Below is a small trained network, with its code and all its weights. Each question gives an input and a class and asks what happens when units are switched off, that is, made to give their printed mean instead of their output.

import numpy as np


def w(rows, s, z=0):
    codes = np.array(rows[::2]) - 128.0
    scale = np.full(codes.shape[1], s)
    scale[-1] = z or s
    return codes * scale


def f(y):
    return np.maximum(y, 0)


def log_softmax(a):
    a = a - a.max(-1, keepdims=True)
    return a - np.log(np.exp(a).sum(-1, keepdims=True))


def net(x, mask):
    res = np.array(x, float).reshape(1, 7) / 4 @ E
    y = f(res @ A[0][:, :-1].T + A[0][:, -1])
    res = res + np.where(mask, y, B[0][:, -1]) @ B[0][:, :-1]
    return log_softmax(res[-1] @ U[:, :-1].T + U[:, -1])


A, B = {}, {}
E = w([
[152,175,71,116,156,164,148,172,129],'x0',
[70,184,95,148,142,153,110,164,118],'x1',
[58,154,66,89,136,83,159,32,123],'x2',
[145,148,111,216,150,125,167,121,98],'x3',
[160,130,185,127,136,111,91,135,108],'x4',
[64,126,156,138,93,164,197,95,248],'x5',
[80,103,132,155,118,179,103,111,89],'x6',
],0.013)
A[0] = w([
[139,134,108,60,140,83,71,68,97,119],'n0',
[178,166,85,124,165,141,80,182,136,140],'n1',
[120,146,142,159,132,183,154,127,147,132],'n2',
[140,156,136,134,102,107,174,73,182,92],'n3',
[159,137,148,152,143,174,70,193,135,90],'n4',
[135,130,99,77,165,144,81,145,132,153],'n5',
[108,178,93,92,128,59,184,177,185,190],'n6',
[171,115,66,98,166,153,124,225,119,132],'n7',
[149,87,141,108,153,113,79,113,89,204],'n8',
[111,181,93,122,135,122,152,130,142,155],'n9',
[87,162,68,119,177,103,130,10,146,178],'n10',
[98,149,101,111,135,97,156,69,136,114],'n11',
[117,195,108,155,181,155,48,210,103,143],'n12',
[144,109,188,70,127,80,33,108,129,149],'n13',
[222,141,123,154,161,79,136,149,115,254],'n14',
],0.013,0.0046)
B[0] = w([
[230,135,158,63,12,51,104,226,62,193],'n0',
[149,109,165,72,83,148,130,200,126,188],'n1',
[187,68,160,121,95,163,84,158,205,170],'n2',
[107,119,183,106,143,199,134,188,95,194],'n3',
[113,211,68,145,83,147,199,70,86,190],'n4',
[105,102,139,126,113,160,126,154,89,165],'n5',
[167,141,218,39,107,168,93,191,126,205],'n6',
[116,115,65,38,2,105,97,194,173,194],'n7',
[192,99,198,117,117,111,102,187,144,189],'n8',
[98,126,157,72,119,147,163,160,113,180],'n9',
[68,166,101,133,112,154,222,69,70,252],'n10',
[46,217,100,95,139,93,189,115,51,201],'n11',
[88,180,188,93,186,231,253,93,30,212],'n12',
[140,109,233,7,5,141,77,240,166,200],'n13',
[203,50,158,176,181,74,144,143,98,209],'n14',
],0.0084,0.019)
U = w([
[144,53,155,108,89,105,2,195,184,218],'0',
[40,165,102,187,151,155,168,37,136,59],'1',
[70,122,60,151,109,35,144,57,83,197],'2',
[195,117,147,223,224,90,127,136,91,116],'3',
[144,149,64,111,87,82,91,130,187,66],'4',
[108,176,138,70,91,133,159,157,97,149],'5',
[124,160,99,128,124,57,82,75,160,2],'6',
],0.01,0.0027)

Each question gives the input, the list of numbers given to net, and the class t.
The units are the neurons (one row each of A and B). Each row of codes is followed by its name. A weight is (code - 128) times the scale printed after its matrix; where a second scale follows, it is the last column's (A, B and U).
mask holds one flag per neuron, in row order. A switched-off neuron (its flag False) gives its mean, the last column of its row in B, instead of its output. The means were averaged over made-up inputs and are rounded, as every weight is.
A unit's drop is (log p(t) with every unit on - log p(t) with that unit switched off) / (log p(t) with every unit on - log p(t) with every unit switched off).
The circuit of an input: a set's keep is (log p(t) with only the set's units on - log p(t) with every unit switched off) / (log p(t) with every unit on - log p(t) with every unit switched off). Starting from the 12 units with the biggest drops (on a tie, the unit counted first), units are removed one at a time, each time the one whose removal leaves the highest keep (on an exact tie, the one counted first), for as long as the keep stays at least 0.8.
circuit, biggest first: the units of the circuit, biggest drop first
unit that matters most: the unit with the biggest drop
k most important neurons: the k neurons with the biggest drops, biggest first
drop of u: that unit's drop, to one decimal
input [6,-5,-1,-7,-2,5,4], class 0: circuit, biggest first => [n10 n12]
input [-7,3,-3,8,-8,-6,7], class 3: unit that matters most => n10
input [-4,2,-5,0,-7,0,5], class 1: circuit, biggest first => [n13 n0 n6 n7]
input [6,4,8,-5,-2,6,8], class 1: 3 most important neurons => [n10 n13 n0]
input [8,-3,8,4,2,7,7], class 1: 3 most important neurons => [n10 n13 n0]
input [-6,-3,-2,7,-3,-8,0], class 3: 2 most important neurons => [n14 n6]
input [-4,3,-3,6,-5,-6,0], class 3: 2 most important neurons => [n14 n13]
input [-2,-3,-2,6,2,-7,1], class 3: 3 most important neurons => [n14 n12 n6]
input [1,-2,4,6,1,-8,6], class 3: 2 most important neurons => [n14 n13]
input [1,-3,2,5,0,-7,-1], class 3: 3 most important neurons => [n14 n13 n6]
input [6,-3,-2,7,5,6,-2], class 3: drop of n10 => -0.1
input [-4,-7,1,7,3,0,3], class 3: drop of n7 => 0.2
input [-8,-3,-2,6,8,-6,-4], class 0: drop of n13 => 0.5
input [-8,-4,-4,8,-2,-4,8], class 3: unit that matters most => n7
